Here is a tiny trained network, its code and every weight. The questions are about switching its units off for an input and a class, where a switched-off unit gives its printed mean instead of its output.

import numpy as np


def w(rows, s, z=0):
    codes = np.array(rows[::2]) - 128.0
    scale = np.full(codes.shape[1], s)
    scale[-1] = z or s
    return codes * scale


def f(y):
    return y / 2 * (1 + np.tanh(0.7978845608 * (y + 0.044715 * y**3)))


def log_softmax(a):
    a = a - a.max(-1, keepdims=True)
    return a - np.log(np.exp(a).sum(-1, keepdims=True))


def net(x, mask):
    res = np.array(x, float).reshape(1, 5) / 4 @ E
    y = f(res @ A[0][:, :-1].T + A[0][:, -1])
    res = res + np.where(mask, y, B[0][:, -1]) @ B[0][:, :-1]
    return log_softmax(res[-1] @ U[:, :-1].T + U[:, -1])


A, B = {}, {}
E = w([
[166,157,58,190,17,58,90,121,155,151],'x0',
[153,173,195,202,185,75,152,29,136,165],'x1',
[48,63,64,166,150,116,145,93,146,228],'x2',
[126,78,193,197,125,62,221,173,250,66],'x3',
[140,104,81,192,169,138,2,94,178,60],'x4',
],0.0097)
A[0] = w([
[109,153,103,179,134,190,82,119,130,115,79],'neuron 0',
[116,201,95,77,155,147,64,84,71,181,48],'neuron 1',
[139,145,167,75,152,96,214,138,80,182,88],'neuron 2',
[105,72,177,183,119,106,190,182,236,62,54],'neuron 3',
[94,51,71,84,63,163,131,171,136,95,116],'neuron 4',
[187,155,57,150,2,91,116,119,142,166,2],'neuron 5',
[106,58,106,124,178,131,138,117,144,191,109],'neuron 6',
[44,60,86,180,134,107,108,118,122,196,135],'neuron 7',
[161,152,163,190,173,115,127,110,123,160,155],'neuron 8',
[166,177,177,111,129,128,143,164,79,75,137],'neuron 9',
[112,159,140,137,129,100,142,56,132,128,62],'neuron 10',
[172,71,77,184,171,84,55,134,137,66,110],'neuron 11',
[149,170,91,184,52,109,126,130,152,143,40],'neuron 12',
[206,195,190,104,102,143,102,143,110,57,152],'neuron 13',
[136,208,174,149,146,131,143,67,152,170,97],'neuron 14',
[43,55,148,113,117,108,123,117,120,214,139],'neuron 15',
[154,125,114,155,190,96,83,98,141,103,118],'neuron 16',
[133,176,107,86,103,181,89,94,51,145,20],'neuron 17',
[86,78,99,75,49,161,107,185,126,89,88],'neuron 18',
[139,196,125,141,23,87,210,155,85,191,80],'neuron 19',
[94,81,172,96,224,198,151,138,104,103,33],'neuron 20',
[158,204,138,170,168,111,147,65,129,166,112],'neuron 21',
],0.0095,0.0016)
B[0] = w([
[116,84,56,98,88,206,201,115,135,88,163],'neuron 0',
[201,175,99,167,131,215,255,160,75,169,211],'neuron 1',
[73,59,75,75,97,156,126,141,125,32,223],'neuron 2',
[202,207,67,208,149,188,245,184,107,166,253],'neuron 3',
[180,75,231,98,129,148,25,194,127,199,215],'neuron 4',
[79,173,216,184,231,127,102,79,44,87,218],'neuron 5',
[165,170,80,121,138,61,80,56,188,119,181],'neuron 6',
[205,203,101,88,68,39,104,79,163,147,215],'neuron 7',
[142,82,165,107,75,189,57,179,131,168,173],'neuron 8',
[126,125,80,124,116,40,96,43,170,95,201],'neuron 9',
[136,89,154,131,132,118,102,153,115,232,154],'neuron 10',
[39,82,26,63,99,149,148,155,118,61,214],'neuron 11',
[57,171,226,229,222,144,124,47,71,100,187],'neuron 12',
[195,181,81,66,47,12,89,14,218,132,223],'neuron 13',
[157,42,208,69,126,154,97,216,144,179,181],'neuron 14',
[162,167,67,138,57,68,70,49,204,90,198],'neuron 15',
[62,46,89,62,84,155,151,161,120,70,173],'neuron 16',
[142,181,105,179,112,129,216,169,130,162,205],'neuron 17',
[179,87,217,105,111,150,58,194,136,177,215],'neuron 18',
[17,80,39,66,111,185,120,120,129,71,229],'neuron 19',
[65,181,189,220,227,152,56,35,48,54,208],'neuron 20',
[176,45,210,98,138,156,77,192,169,192,184],'neuron 21',
],0.0066,0.013)
U = w([
[191,181,105,106,91,25,103,63,171,139,252],'0',
[185,191,111,166,141,165,254,186,110,177,65],'1',
[163,67,211,102,130,138,69,203,135,190,129],'2',
[50,175,191,169,223,132,100,71,81,103,32],'3',
[25,72,65,79,101,158,155,147,128,88,148],'4',
],0.014,0.0014)

Each question gives the input, the list of numbers given to net, and the class t.
The units are the neurons (one row each of A and B). Each row of codes is followed by its name. A weight is (code - 128) times the scale printed after its matrix; where a second scale follows, it is the last column's (A, B and U).
mask holds one flag per neuron, in row order. A switched-off neuron (its flag False) gives its mean, the last column of its row in B, instead of its output. The means were averaged over made-up inputs and are rounded, as every weight is.
A unit's drop is (log p(t) with every unit on - log p(t) with that unit switched off) / (log p(t) with every unit on - log p(t) with every unit switched off).
The circuit of an input: a set's keep is (log p(t) with only the set's units on - log p(t) with every unit switched off) / (log p(t) with every unit on - log p(t) with every unit switched off). Starting from the 12 units with the biggest drops (on a tie, the unit counted first), units are removed one at a time, each time the one whose removal leaves the highest keep (on an exact tie, the one counted first), for as long as the keep stays at least 0.8.
circuit, biggest first: the units of the circuit, biggest drop first
unit that matters most: the unit with the biggest drop
top k neurons: the k neurons with the biggest drops, biggest first
drop when u is switched off: that unit's drop, to one decimal
input [3,7,3,0,8], class 4: circuit, biggest first	(neuron 11)
input [-2,8,-6,3,1], class 2: top 2 neurons	(neuron 14; neuron 21)
input [-5,8,-4,-8,4], class 1: top 3 neurons	(neuron 1; neuron 17; neuron 4)
input [-7,3,-7,7,0], class 0: top 3 neurons	(neuron 13; neuron 9; neuron 1)
input [-8,-3,7,-5,4], class 3: top 3 neurons	(neuron 20; neuron 13; neuron 9)
input [-6,-3,7,-6,-4], class 0: top 2 neurons	(neuron 15; neuron 6)
input [-3,-8,-8,-3,1], class 0: top 2 neurons	(neuron 13; neuron 9)
input [-4,-3,-7,-3,6], class 0: top 2 neurons	(neuron 13; neuron 19)
input [0,1,5,-3,7], class 4: top 3 neurons	(neuron 11; neuron 16; neuron 13)
input [5,7,3,-7,-1], class 1: top 4 neurons	(neuron 1; neuron 17; neuron 4; neuron 18)
input [5,-8,0,2,6], class 2: top 2 neurons	(neuron 4; neuron 18)
input [5,-6,4,4,4], class 2: top 3 neurons	(neuron 4; neuron 18; neuron 20)
input [-5,-1,0,3,2], class 3: top 2 neurons	(neuron 20; neuron 1)
input [6,6,0,1,-8], class 4: unit that matters most	neuron 19
input [6,-2,-5,2,1], class 3: top 4 neurons	(neuron 5; neuron 12; neuron 7; neuron 15)
input [5,-7,-3,-8,4], class 1: top 2 neurons	(neuron 1; neuron 17)
input [-2,-8,-2,-5,-1], class 2: drop when neuron 4 is switched off	0.2
input [8,3,-4,-4,3], class 3: drop when neuron 5 is switched off	0.2
input [-3,1,2,4,-5], class 4: drop when neuron 12 is switched off	0.1
input [4,4,-2,6,8], class 4: drop when neuron 11 is switched off	0.8
input [2,-4,-4,5,1], class 1: unit that matters most	neuron 3
